Here is a tiny trained network, its code and every weight. The questions are about switching its units off for an input and a class, where a switched-off unit gives its printed mean instead of its output.

import numpy as np


def w(rows, s, z=0):
    codes = np.array(rows[::2]) - 128.0
    scale = np.full(codes.shape[1], s)
    scale[-1] = z or s
    return codes * scale


def norm(h):
    return h / np.sqrt((h * h).mean(-1, keepdims=True) + 1e-5)


def f(y):
    return y / 2 * (1 + np.tanh(0.7978845608 * (y + 0.044715 * y**3)))


def log_softmax(a):
    a = a - a.max(-1, keepdims=True)
    return a - np.log(np.exp(a).sum(-1, keepdims=True))


def net(x, mask):
    res = np.array(x, float).reshape(1, 3) / 4 @ E
    u = 0
    for l in range(4):
        y = f(norm(res) @ A[l][:, :-1].T + A[l][:, -1])
        res = res + np.where(mask[u : u + 6], y, B[l][:, -1]) @ B[l][:, :-1]
        u += 6
    return log_softmax(norm(res)[-1] @ U[:, :-1].T + U[:, -1])


A, B = {}, {}
E = w([
[232,226,3,64,64,12],'x0',
[191,139,150,188,202,42],'x1',
[46,42,170,9,146,87],'x2',
],0.0041)
A[0] = w([
[19,78,149,134,158,78,56],'L0N0',
[148,132,157,253,144,144,39],'L0N1',
[110,116,114,113,88,181,160],'L0N2',
[151,97,111,128,168,120,54],'L0N3',
[196,204,182,233,159,128,3],'L0N4',
[112,66,97,99,109,132,34],'L0N5',
],0.0069,0.0018)
B[0] = w([
[237,94,139,112,117,130,222],'L0N0',
[161,84,183,176,132,254,240],'L0N1',
[137,231,152,135,53,142,173],'L0N2',
[76,111,130,108,150,103,119],'L0N3',
[62,51,117,84,119,252,253],'L0N4',
[135,134,153,120,148,193,139],'L0N5',
],0.0053,0.0033)
A[1] = w([
[115,107,205,217,175,195,4],'L1N0',
[65,77,169,103,133,222,119],'L1N1',
[3,164,104,128,106,145,26],'L1N2',
[101,192,54,159,201,5,86],'L1N3',
[147,166,109,137,54,164,141],'L1N4',
[113,71,70,178,215,198,1],'L1N5',
],0.0068,0.0028)
B[1] = w([
[136,14,35,226,172,65,218],'L1N0',
[103,207,127,163,84,72,255],'L1N1',
[81,116,109,109,92,153,123],'L1N2',
[3,173,176,207,25,96,167],'L1N3',
[163,156,218,88,125,105,173],'L1N4',
[153,79,229,163,83,39,170],'L1N5',
],0.0057)
A[2] = w([
[193,184,92,106,122,50,45],'L2N0',
[176,94,173,95,160,151,158],'L2N1',
[118,109,102,254,201,130,60],'L2N2',
[137,132,194,172,80,59,207],'L2N3',
[111,64,120,53,239,122,113],'L2N4',
[183,74,69,105,242,78,2],'L2N5',
],0.0074,0.00062)
B[2] = w([
[106,76,100,227,136,72,178],'L2N0',
[128,135,77,88,92,85,146],'L2N1',
[134,30,255,173,137,201,254],'L2N2',
[147,153,116,133,94,115,214],'L2N3',
[160,129,75,110,159,76,156],'L2N4',
[115,83,66,110,191,169,149],'L2N5',
],0.0078,0.0048)
A[3] = w([
[63,159,177,1,103,98,3],'L3N0',
[129,118,162,57,70,155,73],'L3N1',
[91,110,219,73,189,84,120],'L3N2',
[18,159,136,205,96,78,180],'L3N3',
[33,65,116,209,125,180,47],'L3N4',
[178,148,86,156,120,50,99],'L3N5',
],0.0062,0.0017)
B[3] = w([
[191,254,142,166,89,232,199],'L3N0',
[206,160,128,146,103,139,158],'L3N1',
[148,153,56,91,126,125,155],'L3N2',
[124,176,40,135,135,105,254],'L3N3',
[118,108,107,182,77,65,233],'L3N4',
[76,132,131,97,93,48,181],'L3N5',
],0.0071,0.0033)
U = w([
[54,181,146,128,216,160,2],'0',
[143,77,91,32,229,83,117],'1',
[160,248,157,112,82,242,135],'2',
[109,189,71,152,67,13,161],'3',
[118,42,237,230,142,158,148],'4',
],0.014,0.012)

Each question gives the input, the list of numbers given to net, and the class t.
The units are the neurons (one row each of A and B). Each row of codes is followed by its name. A weight is (code - 128) times the scale printed after its matrix; where a second scale follows, it is the last column's (A, B and U).
mask holds one flag per neuron, layer by layer. A switched-off neuron (its flag False) gives its mean, the last column of its row in B, instead of its output. The means were averaged over made-up inputs and are rounded, as every weight is.
A unit's drop is (log p(t) with every unit on - log p(t) with that unit switched off) / (log p(t) with every unit on - log p(t) with every unit switched off).
The circuit of an input: a set's keep is (log p(t) with only the set's units on - log p(t) with every unit switched off) / (log p(t) with every unit on - log p(t) with every unit switched off). Starting from the 12 units with the biggest drops (on a tie, the unit counted first), units are removed one at a time, each time the one whose removal leaves the highest keep (on an exact tie, the one counted first), for as long as the keep stays at least 0.8.
circuit, biggest first: the units of the circuit, biggest drop first
unit that matters most: the unit with the biggest drop
k most important neurons: the k neurons with the biggest drops, biggest first
top k neurons in layer l: the k neurons of layer l with the biggest drops, biggest first
drop of u: that unit's drop, to one decimal
input [-5,-8,-4], class 2: circuit, biggest first : L0N2; L2N2
input [3,-1,7], class 1: circuit, biggest first : L1N3; L2N5
input [-5,-7,-2], class 2: circuit, biggest first : L0N2; L2N2
input [6,-7,2], class 2: unit that matters most : L1N0
input [5,7,-7], class 4: 3 most important neurons : L0N4; L1N1; L0N2
input [-5,-2,4], class 3: circuit, biggest first : L1N1; L2N2; L3N3
input [0,4,4], class 1: 2 most important neurons : L0N0; L1N1
input [-6,-5,4], class 3: 2 most important neurons : L2N2; L0N1
input [6,-8,8], class 2: 2 most important neurons : L3N0; L1N0
input [-6,-1,8], class 2: 4 most important neurons : L0N1; L1N1; L2N0; L3N0
input [0,7,4], class 3: 4 most important neurons : L0N1; L0N4; L1N0; L1N3
input [-3,1,7], class 1: top 2 neurons in layer 0 : L0N0; L0N4
input [1,1,1], class 3: 2 most important neurons : L0N4; L0N1
input [-3,-6,-1], class 2: most important neuron : L0N2
input [-5,-6,0], class 3: top 2 neurons in layer 0 : L0N1; L0N2
input [-7,-6,5], class 3: drop of L3N3 : 0.1
input [0,-3,1], class 2: drop of L1N0 : 0.1
input [-1,-3,-2], class 2: drop of L0N2 : 0.8
